Each row has a class, written after it.
[ -92 -190  -86 -192  161   -8 -155 -206  256    6 -139   84 -390 -621
    8 -103  176 -132  607  200   46  -73   20 -551  170 -305 -346  534
  177  410 -591  100 -246   66]	(105)
[-489  -99 -119  599   46  153  -20 -199   41  -23  -23 -278  -57  219
  701 -264 -461 -398  -11 -255 -326   52   -1  142  253   93  354   70
  153   94 -204  -42 -623  447]	(96)
[-434 -104 -176  561   26  180  -24 -142   29   98  -64 -239 -172  259
  636 -290 -495 -455 -167 -197 -294  102  -42  217  354  115  229  -61
  160   47 -221  -59 -648  430]	(215)
[-455 -241 -230  564  181  198   95   22  -19  112 -106 -193 -145  173
  604 -304 -468 -594 -177 -292 -195   46   39  270  421  169  107 -282
  369 -112 -227   69 -815  413]	(211)
[-430 -137 -104  584  126  172  -21 -152   -2   28   22 -208 -107  261
  682 -251 -416 -516  -68 -231 -211  132 -101  167  222  105  321  -17
  127  117 -227  -23 -535  383]	(134)
[-214 -197  -90 -167  147  -36 -174 -236  255   25 -178  135 -305 -671
  187 -183   75 -198  554  199    0  -46   55 -584  181 -238 -406  490
  146  460 -637  127 -232  106]	(211)
[  13   14   99 -207  317 -144  -90 -320 -351 -208   18  -40 -182  417
   28 -179   37  316 -295  -83   94 -480 -150  125 -279 -137  313  328
  366 -386   40  127   46  105]	(134)
[  43  -47   49 -132  264 -195 -220 -322 -365 -135   25   15 -155  535
   20 -227  -39  390 -398 -245   61 -394 -111  119 -257 -102  305  219
  383 -474   28  144  124   52]	(96)
[  41  -56  108 -283  159  -72 -139 -193  182 -237 -105  -21 -220 -490
  -25  -45  201 -400  501  250   42   49   56 -446   80 -299 -143  684
  -81  593 -278   67  -72   46]	(63)
[-457 -136 -125  556  120  230 -105 -278  -92   35  -58 -159 -135  344
  698 -248 -459 -436  -91 -270 -246   56 -117  136  165  100  261  -20
  125   48 -254  -38 -485  387]	(67)
[-229 -183  -64 -150  153  -21  -48 -111  351   28 -134  113 -336 -726
  156 -110  205 -264  721  306   28   23   -5 -622  224 -297 -252  476
  141  586 -635  152 -305   72]	(38)
[-185 -150  -59 -196  160  -47 -118 -195  237   15  -93   97 -293 -575
   67 -124  156 -192  506  189   37  -48    4 -585  107 -278 -307  553
   75  476 -551  124 -249   58]	(63)
[-178 -203   -5 -101  155  -20  -76 -143  238   18 -101  116 -286 -657
   88  -84  257 -225  711  261   50   28   -9 -585  110 -314 -280  564
  116  535 -620  145 -290   62]	(105)
[-423 -300 -182  595  171  150   47   -6  -49   94   -8 -183  -94  226
  541 -233 -378 -596 -161 -319 -167    3   18  274  385  141  187 -273
  287  -60 -196   51 -753  347]	(38)
[-199  186  277  -16  -14   19  548  288  199  108 -131 -382 -402 -349
  355   81   82 -503  474  896  309  249 -326 -194   19  107  377  448
 -223  274  131  279 -666  365]	(182)
[-293  263  339 -142  107    0  259   50    3   90 -168 -218 -362  -28
  334   35 -126 -521   13  660  135  438 -205   30    0  109  152  474
 -169  376  149  221 -633  452]	(28)
[  83  -29   75 -182  308 -165  -32 -198 -498 -295   91  -75  -38  407
 -132  -75    9  552 -312 -211   56 -472 -170  151 -369 -272  265   37
  387 -584   76  178   87  180]	(67)
[ 135  -48 -140 -186   29  149  113  -91  491  232 -173  -67 -420 -184
 -129 -145  228 -360  509   77   63 -132  -82 -373  256 -233  -18  312
  233  299 -372 -130  343 -289]	(205)
[-473 -110 -153  568   76  183  -91 -269   -5   36  -41 -213 -137  309
  666 -277 -464 -388  -89 -270 -279    0  -36  137  210  138  279   75
  148   49 -251  -60 -553  399]	(96)
[  86  -86  133 -286  117  -80 -138 -164  228 -198 -150  -33 -232 -515
  -29  -73  246 -410  590  346   62  -35   74 -414   64 -198  -56  649
 -126  493 -193   47 -106   86]	(182)
[  84   -5  127 -193  290 -185 -257 -432 -408 -218   15    3 -105  578
  -23 -198  -36  337 -382 -225   84 -464  -83  196 -284 -157  310  325
  395 -421  108  124  137   59]	(28)
[-242  221  308 -142   80  -59  229   94   -1   76 -149 -237 -278  -66
  160   70  -16 -493  -18  612   65  392 -138  -20   39  102  250  396
 -109  310  171  240 -574  379]	(38)
[ 209  -57   10 -289   88   93  -19 -202  404   86 -161    2 -375  -97
 -185  -64  214 -315  461   67  123  -52  -21 -357  120 -214  -31  453
  201  415 -263 -156  517 -265]	(134)
[-186  288  316  -50  -12  -17  470  263  217  155 -172 -366 -407 -232
  275   30   21 -637  254  808  255  310 -293 -163  108   82  385  523
 -245  384  184  216 -567  343]	(63)
[-189 -180  -34 -142  217   -6  -49  -46  360   26 -137   53 -354 -728
  178 -165  202 -290  746  319   74   49  -75 -625  175 -296 -233  538
  100  563 -613  158 -217   79]	(134)
[-388 -169 -167  536  127  157  -41  -80  -10  106  -46 -166 -157  279
  527 -299 -432 -504 -180 -365 -210   56   19  221  358  132  145 -138
  268  -85 -218   29 -693  472]	(96)
[-236  256  352 -154   79   -8  238   32  -10   59 -232 -239 -391  -34
  274   48  -65 -514   26  633   79  436 -224  -14  -16   54  208  440
 -151  285  171  237 -574  509]	(67)
[ 138  -82 -133 -168   18  146   54  -69  539  235 -212  -40 -483 -189
 -142 -162  197 -299  508   68   99 -204 -109 -422  236 -242  -50  284
  165  285 -326 -144  514 -275]	(151)
[-152  298  302 -242   17  -68  359  169  195  103 -117 -331 -451 -153
  216   22  -80 -512  112  735  185  275 -162  -86  123   99  189  478
 -123  321  149  192 -571  490]	(205)
[-490 -150 -149  594  135  221 -100 -234  -36   52  -58 -178 -109  325
  685 -269 -505 -477 -105 -270 -244  115  -56  219  236  118  256  -25
  171   95 -238   -6 -596  359]	(28)
[-496 -183 -198  609   92  220  -10 -203   14   25  -36 -183 -115  258
  717 -272 -471 -539 -132 -252 -296  124  -32  255  247  168  257  -84
  194  104 -267  -25 -663  371]	(205)
[  87 -115  100 -271  126  -84 -158 -224  132 -162 -136  -34 -270 -467
  -58  -18  228 -369  466  261   65  -21   90 -387  135 -263 -177  640
  -38  461 -291   68 -166   77]	(105)
[  17  -45   88 -157  352 -155 -190 -347 -431 -182   30  -20  -91  455
  -83 -194   58  334 -363 -169   47 -469 -106  171 -300 -148  337  305
  384 -518   88  187  -65   40]	(182)
[  17   34  132 -213  309 -157 -215 -485 -417 -170    4   12 -161  537
  -41 -221   45  305 -443 -190   34 -515 -128  175 -274 -202  288  418
  337 -377   32   92  135  146]	(134)
[-424 -242 -195  587  179  204  104   44   -5  136  -39 -221 -150  213
  602 -284 -400 -603 -175 -295 -147   44  -33  296  411  145  165 -258
  261  -59 -213   34 -759  427]	(134)
[-383 -239 -214  620  116  181   32   20   20   54  -37 -195  -60  151
  575 -310 -368 -536  -76 -360 -241   29  -24  216  352   63  241 -276
  220  -95 -230   53 -647  400]	(151)
[-474 -166 -183  643  116  238 -138 -234   11   16  -64 -173 -120  265
  756 -299 -498 -582  -99 -304 -267  174  -59  241  292  140  301  -48
  165  122 -246  -17 -589  326]	(28)
[  99  -52  152 -269  167  -44 -137 -118  179 -214 -199  -30 -222 -464
  -60  -48  209 -483  477  269   41   -2   47 -345   92 -209 -132  559
  -84  427 -132   51  -70  110]	(67)
[-265  213  305 -142   87  -26  301  130   66   98 -189 -213 -339  -88
  274   26  -49 -485  123  691   88  452 -225  -92  -60   76  280  438
 -161  308  121  254 -541  365]	(151)
[-219  257  263  -96   50   40  415  203  211  123 -207 -342 -459 -294
  300   39  -35 -532  297  839  235  239 -265  -96  100   47  243  554
 -238  360  130  207 -571  433]	(28)
[  29    7  107 -180  324 -132 -225 -486 -402 -259   -1   48 -231  533
  -64 -237    8  242 -477 -203   26 -494 -104  320 -226 -188  257  403
  400 -365   82   63   97  208]	(134)
[-433 -153 -141  649  123  215 -137 -281   60   13  -80 -244 -181  267
  667 -329 -407 -666 -161 -325 -302   86  -57  262  343   63  353   79
  159  149 -234  -68 -506  407]	(134)
[  40   43  121 -161  298 -194 -143 -372 -426 -216   13   -6 -102  476
    8 -211  -30  347 -364 -159   62 -457  -92  119 -288 -164  269  331
  454 -421   34  149    6  173]	(211)
[-476 -204 -180  637  131  186 -158 -355  -66  -19  -86 -162 -133  283
  726 -320 -523 -529 -164 -342 -306   79  -28  214  245   89  232   -4
  243   77 -321  -44 -550  365]	(211)
[-351 -170 -124  604   94  177  111   59  -32  121  -66 -234  -79  232
  592 -271 -379 -583  -41 -246 -172   85  -68  217  325  131  220 -253
  250 -126 -202   54 -760  372]	(215)
[-144 -136   -5 -164  229   24 -168 -172  253   38 -164  123 -385 -599
   65 -166  180 -287  567  196   17   12  -23 -533  192 -326 -307  600
  119  501 -574  123 -245  118]	(105)
[  73   12   85 -149  295 -236 -151 -304 -500 -321  181  -10   30  473
 -174 -117   30  512 -398 -300   -4 -415 -160  135 -406 -315  325   94
  386 -573   20  209  102  106]	(151)
[  25  -31  132 -313  161  -52 -117 -181  120 -196 -183  -60 -157 -480
  -47  -44  198 -368  443  269  -26  -68   62 -361  103 -288  -82  620
 -114  414 -187   55  -98  131]	(67)
[  51   72  147 -186  247 -185 -197 -468 -444 -199    2  -10 -113  548
  -50 -201    4  351 -390 -159    4 -453 -125  148 -294 -197  298  400
  413 -462   36  124    2  109]	(215)
[  86 -160 -172 -129   71  198   60 -143  410  213 -222  -11 -513 -183
 -111 -131  180 -350  415   15  100 -228 -119 -297  258 -194  -12  220
  227  188 -357 -136  386 -378]	(105)
[-154 -134  -30 -204  172   -2  -59 -137  279   -4 -127   38 -255 -640
   44 -114  181 -216  679  259   10   24   29 -530  166 -358 -281  601
  120  539 -530  136 -264  159]	(28)
[  86  -29  114 -324  120  -94 -173 -222  231 -249 -147  -27 -265 -485
 -127  -35  142 -456  393  305   11   -4  108 -334  142 -253 -175  646
 -121  494 -170   34 -113  136]	(151)
[-135  221  295  -41   62   24  475  224  211  120 -190 -359 -470 -299
  284   51  126 -674  378  828  301  326 -315 -139  109   25  344  562
 -140  377   52  243 -581  375]	(134)
[-294  270  382 -151  140   11  285   99   21   49 -212 -236 -431  -85
  283    3  -73 -685    1  727   95  418 -254   83   27  107  227  487
 -252  348  228  221 -564  477]	(134)
[  38  -42  138 -379  120  -84  -58 -132  188 -181 -102  -69 -189 -523
  -27   23  163 -277  592  378   98   -5  106 -428   72 -242 -237  655
  -81  535 -225   76 -134  142]	(28)
[-203  214  313 -103  -35  -17  606  259  217   54 -120 -347 -426 -328
  281  118   41 -591  404  899  348  259 -289 -199   56   80  341  517
 -202  413  149  253 -578  337]	(63)
[ 171 -125  -33 -185   63   90   81  -36  420   38 -114   -7 -318 -234
 -114  -46  222 -323  671   85  133   60 -101 -436   81 -236   28  243
  244  313 -315  -24  427 -337]	(151)
[  95  -72   47 -258  138  112  151  -43  360   76 -130  -17 -364 -125
  -82  -47  163 -268  562  102  185  -53  -69 -427   39 -217  -74  385
  219  439 -282  -77  378 -210]	(63)
[-134 -158  -36 -209  206   -2 -109 -142  236   -9 -199   37 -343 -631
  182 -175  142 -219  654  259  -13   -6  -55 -587  131 -333 -299  554
   94  402 -597  158 -263  102]	(215)
[-102  280  285   -3   23    8  429  305  268  171 -148 -415 -477 -243
  313   11   61 -670  305  793  288  305 -335 -161  124  108  387  499
 -204  311  137  204 -509  409]	(134)
[-228 -181  -98 -243  205   35  -23   -7  309   60 -165   80 -320 -722
  172 -124  144 -129  754  363   62  -30   12 -607  118 -223 -375  500
   76  492 -579  154 -289  133]	(28)
[ 195 -140   16 -254   87   81  181   16  355  111  -86  -36 -336 -182
 -121   22  233 -163  710  111  236   -8  -51 -485   67 -203  -10  279
  362  301 -339  -27  323 -301]	(105)
[ 199  -83  -17 -297  114  144  123 -109  369   71 -186  -61 -382 -196
 -128  -59  203 -280  620  110  120  -58  -71 -375   76 -279  -84  373
  243  341 -351  -74  391 -202]	(205)
[-228  199  270  -59   -5  -15  594  304  199  117 -147 -373 -416 -302
  381   51   23 -534  360  830  286  266 -321 -198   45   70  394  457
 -193  320  129  263 -623  373]	(63)
[  55 -121 -217 -168   26  181  103  -45  515  292 -203  -25 -450 -229
 -125 -129  174 -331  478   99  120 -171  -71 -351  298 -160  -77  209
  197  278 -347 -130  363 -363]	(28)
[-461 -128 -131  608   44  152 -181 -369  -50   10  -27 -149  -70  362
  647 -305 -495 -437 -228 -378 -342   82  -33  218  232   61  267   -6
  155   60 -237  -52 -558  430]	(151)
[-377 -226 -230  597   93  181   41    9   -4  141   -6 -180  -79  200
  446 -245 -362 -432 -139 -297 -161   42   22  235  367  143  186 -292
  271 -119 -201   56 -815  386]	(182)
[ 206 -133  -14 -170  117  128   52  -72  339   69 -126    2 -307 -151
 -118  -13  237 -403  563   89  194  126  -85 -365  102 -173  -19  292
  206  409 -316  -58  416 -364]	(134)
[  97  -22   73 -174  332 -226  -53 -232 -436 -347  100  -75 -108  362
 -122 -144  -44  403 -335 -208   69 -552 -149  164 -331 -265  287   69
  439 -611   61  178  118  142]	(211)
[-150 -162  -64 -195  252    8 -212 -245  232   18 -170   55 -391 -590
   78 -195  181 -311  476  187   -7  -29  -29 -513  194 -330 -315  636
   83  469 -593  136 -222  176]	(134)
[-224 -184 -101 -186  172   31  -37 -131  252    1 -168   97 -370 -677
  124 -138  157 -286  605  261   37   28  -47 -569  163 -289 -346  472
   71  519 -590  161 -300   69]	(63)
[-393 -237 -192  620  151  216   71   28    4  130  -63 -219 -109  204
  543 -255 -358 -607  -53 -265 -124   89   -4  275  399  109  169 -196
  284   -2 -228   64 -768  373]	(28)
[-399 -278 -239  626  101  221  133   25   40  113  -37 -200 -101  173
  579 -271 -405 -632 -143 -320 -180    8   21  323  410  171  107 -328
  258  -60 -228   15 -768  380]	(205)
[-397 -184 -187  497  153  181   90   36  -18  116  -52 -257 -128  230
  564 -289 -426 -531 -191 -287 -244   18   24  301  335  137  129 -224
  244 -110 -186   27 -787  524]	(205)
[  75  -25  103 -212  262 -230  -74 -297 -488 -370  177  -29   -9  410
 -116  -50   31  501 -302 -215   24 -326 -175  120 -432 -315  281   81
  355 -505   40  227  117   93]	(151)
[-250  242  376 -160  207   -5  261   54   27   20 -218 -274 -531  -73
  286  -12  -73 -637    5  729  176  274 -269   51   20   50  170  589
 -213  365  161  202 -569  530]	(134)
[-424 -109  -88  561   50  147   31 -111   -7   -3  -12 -259  -91  244
  739 -251 -414 -527    4 -232 -237  191 -129   87  160   97  407  -76
  106   96 -182   12 -565  337]	(63)
[-264  196  306 -129   83  -61  236  103   76  117 -188 -245 -383  -92
  253    0  -43 -533   61  668  112  441 -200  -81   27   77  204  457
 -118  339   91  264 -587  377]	(151)
